Below are the code and all the weights of a small trained network. Each question names an input and a target symbol and asks about switching units off, where a switched-off unit gives its printed mean instead of its output.

import numpy as np


def w(rows, s, z=0):
    codes = np.array(rows[::2]) - 128.0
    scale = np.full(codes.shape[1], s)
    scale[-1] = z or s
    return codes * scale


def f(y):
    return y / 2 * (1 + np.tanh(0.7978845608 * (y + 0.044715 * y**3)))


def softmax(a):
    e = np.exp(a - a.max(-1, keepdims=True))
    return e / e.sum(-1, keepdims=True)


def log_softmax(a):
    a = a - a.max(-1, keepdims=True)
    return a - np.log(np.exp(a).sum(-1, keepdims=True))


def net(x, mask):
    ids = ['ΓΘΛΩζηψ'.index(c) for c in x.split()]
    T = len(ids)
    res = E[ids] + P[:T]
    q, k, v = (res @ M[0].T for M in (Q, K, V))
    z = softmax(np.where(np.tri(T) > 0, q @ k.T / 4**0.5, -1e9)) @ v
    res = res + np.where(mask[0], z, O[0][:, -1]) @ O[0][:, :-1]
    y = f(res @ A[0][:, :-1].T + A[0][:, -1])
    res = res + np.where(mask[1:13], y, B[0][:, -1]) @ B[0][:, :-1]
    return log_softmax(res[-1] @ U[:, :-1].T + U[:, -1])


Q, K, V, O, A, B = {}, {}, {}, {}, {}, {}
E = w([
[87,155,109,254,190],'Γ',
[108,189,128,236,146],'Θ',
[83,65,179,202,105],'Λ',
[166,47,167,146,96],'Ω',
[156,157,105,184,142],'ζ',
[251,96,129,128,104],'η',
[197,130,69,207,215],'ψ',
],0.018)
P = w([
[91,147,106,50,131],'0',
[107,131,200,124,244],'1',
[121,172,102,103,112],'2',
[125,130,197,180,210],'3',
[129,169,93,124,89],'4',
[134,114,191,189,178],'5',
[135,154,86,139,59],'6',
[138,88,177,197,152],'7',
[148,149,70,158,41],'8',
[121,76,178,193,143],'9',
[124,121,39,156,9],'10',
[144,100,198,152,162],'11',
],0.014)
Q[0] = w([
[73,69,108,77,163],'H1',
[144,128,225,212,155],'H1',
[170,148,132,207,213],'H1',
[28,137,30,1,143],'H1',
],0.012)
K[0] = w([
[142,102,196,104,184],'H1',
[150,176,29,231,7],'H1',
[130,89,52,175,125],'H1',
[97,250,218,2,249],'H1',
],0.0081)
V[0] = w([
[96,252,239,115,65],'H1',
[52,213,72,62,172],'H1',
[2,226,56,235,55],'H1',
[112,84,225,241,196],'H1',
],0.0086)
O[0] = w([
[187,6,61,2,111,70],'H1',
[58,72,65,199,44,2],'H1',
[39,78,97,120,148,196],'H1',
[96,233,186,19,174,130],'H1',
],0.0086,0.0077)
A[0] = w([
[64,178,178,34,90,106],'N1',
[136,55,111,45,219,125],'N2',
[160,199,22,138,14,194],'N3',
[137,62,115,35,82,1],'N4',
[194,81,176,60,38,163],'N5',
[117,125,151,183,106,231],'N6',
[108,155,173,95,222,180],'N7',
[202,186,58,69,45,62],'N8',
[88,219,3,103,149,117],'N9',
[111,135,251,125,193,170],'N10',
[119,51,186,141,159,87],'N11',
[165,107,135,175,135,170],'N12',
],0.011,0.0071)
B[0] = w([
[156,136,210,185,80,134],'N1',
[110,99,85,154,121,148],'N2',
[163,135,83,99,60,155],'N3',
[192,117,121,125,147,126],'N4',
[122,111,127,98,155,184],'N5',
[86,104,157,113,121,194],'N6',
[130,142,100,94,115,205],'N7',
[146,1,115,132,174,146],'N8',
[136,143,129,179,167,161],'N9',
[116,148,91,121,106,255],'N10',
[161,129,117,143,138,172],'N11',
[151,146,191,108,138,191],'N12',
],0.015,0.017)
U = w([
[85,89,199,179,235,84],'Γ',
[66,142,58,125,113,128],'Θ',
[71,177,186,145,49,160],'Λ',
[106,203,154,2,143,193],'Ω',
[152,179,6,126,45,110],'ζ',
[134,96,67,120,175,92],'η',
[195,186,196,232,161,3],'ψ',
],0.0098,0.004)

Each question gives the input, a string of symbols that net reads in full, and the target symbol t.
The units are the heads (4 rows each of Q, K, V and O) and the neurons (one row each of A and B). Each row of codes is followed by its name. A weight is (code - 128) times the scale printed after its matrix; where a second scale follows, it is the last column's (O, A, B and U).
mask holds one flag per unit, heads first, then neurons. A switched-off unit (its flag False) gives its mean, the last column of its rows in O or B, instead of its output. The means were averaged over made-up inputs and are rounded, as every weight is.
A unit's drop is (log p(t) with every unit on - log p(t) with that unit switched off) / (log p(t) with every unit on - log p(t) with every unit switched off).
The circuit of an input: a set's keep is (log p(t) with only the set's units on - log p(t) with every unit switched off) / (log p(t) with every unit on - log p(t) with every unit switched off). Starting from the 12 units with the biggest drops (on a tie, the unit counted first), units are removed one at a time, each time the one whose removal leaves the highest keep (on an exact tie, the one counted first), for as long as the keep stays at least 0.8.
units of the circuit, in order: the units of the circuit, biggest drop first
k most important neurons: the k neurons with the biggest drops, biggest first
drop of u: that unit's drop, to one decimal
input Γ Ω ζ η ζ η Θ ζ ψ η, target Λ: units of the circuit, in order	[H1; N6; N10]
input Ω Ω η Ω ζ Θ, target Γ: 2 most important neurons	[N10; N3]
input Γ Λ Ω ζ Ω ζ ψ Ω Ω Ω Γ, target Γ: 2 most important neurons	[N9; N10]
input ζ Ω ζ Λ η η Θ ψ, target η: 2 most important neurons	[N10; N2]
input Ω ψ η ζ Ω ζ Γ Ω Ω Λ, target Ω: 2 most important neurons	[N7; N10]
input Ω η Ω ζ Ω ζ Λ ζ ζ ζ, target Γ: units of the circuit, in order	[H1; N10]
input Λ Ω Γ Γ, target Θ: units of the circuit, in order	[H1; N7]
input Ω ψ Ω Γ η Ω Ω η Ω ζ, target Ω: units of the circuit, in order	[H1; N7]
input ζ Θ ψ, target ψ: units of the circuit, in order	[N9; H1]
input Λ η Ω ψ ψ Λ, target Λ: units of the circuit, in order	[H1; N10]
input Γ Ω Θ, target Θ: 2 most important neurons	[N12; N3]
input Ω η Λ, target Λ: 2 most important neurons	[N1; N5]
input η ζ ζ Ω ψ ζ Γ Ω ζ Ω ψ ψ, target Λ: 2 most important neurons	[N10; N6]
input Ω ψ Γ Λ ζ Γ Γ Θ, target Θ: 2 most important neurons	[N12; N7]
input η η Γ η ψ Ω ζ η ζ η Λ η, target ζ: 2 most important neurons	[N2; N10]
input ψ Γ ζ ζ Ω η, target Ω: drop of H1	0.3
input Ω ζ ζ η, target Γ: drop of H1	2.5
input ζ Ω ζ, target ζ: drop of N3	1.3
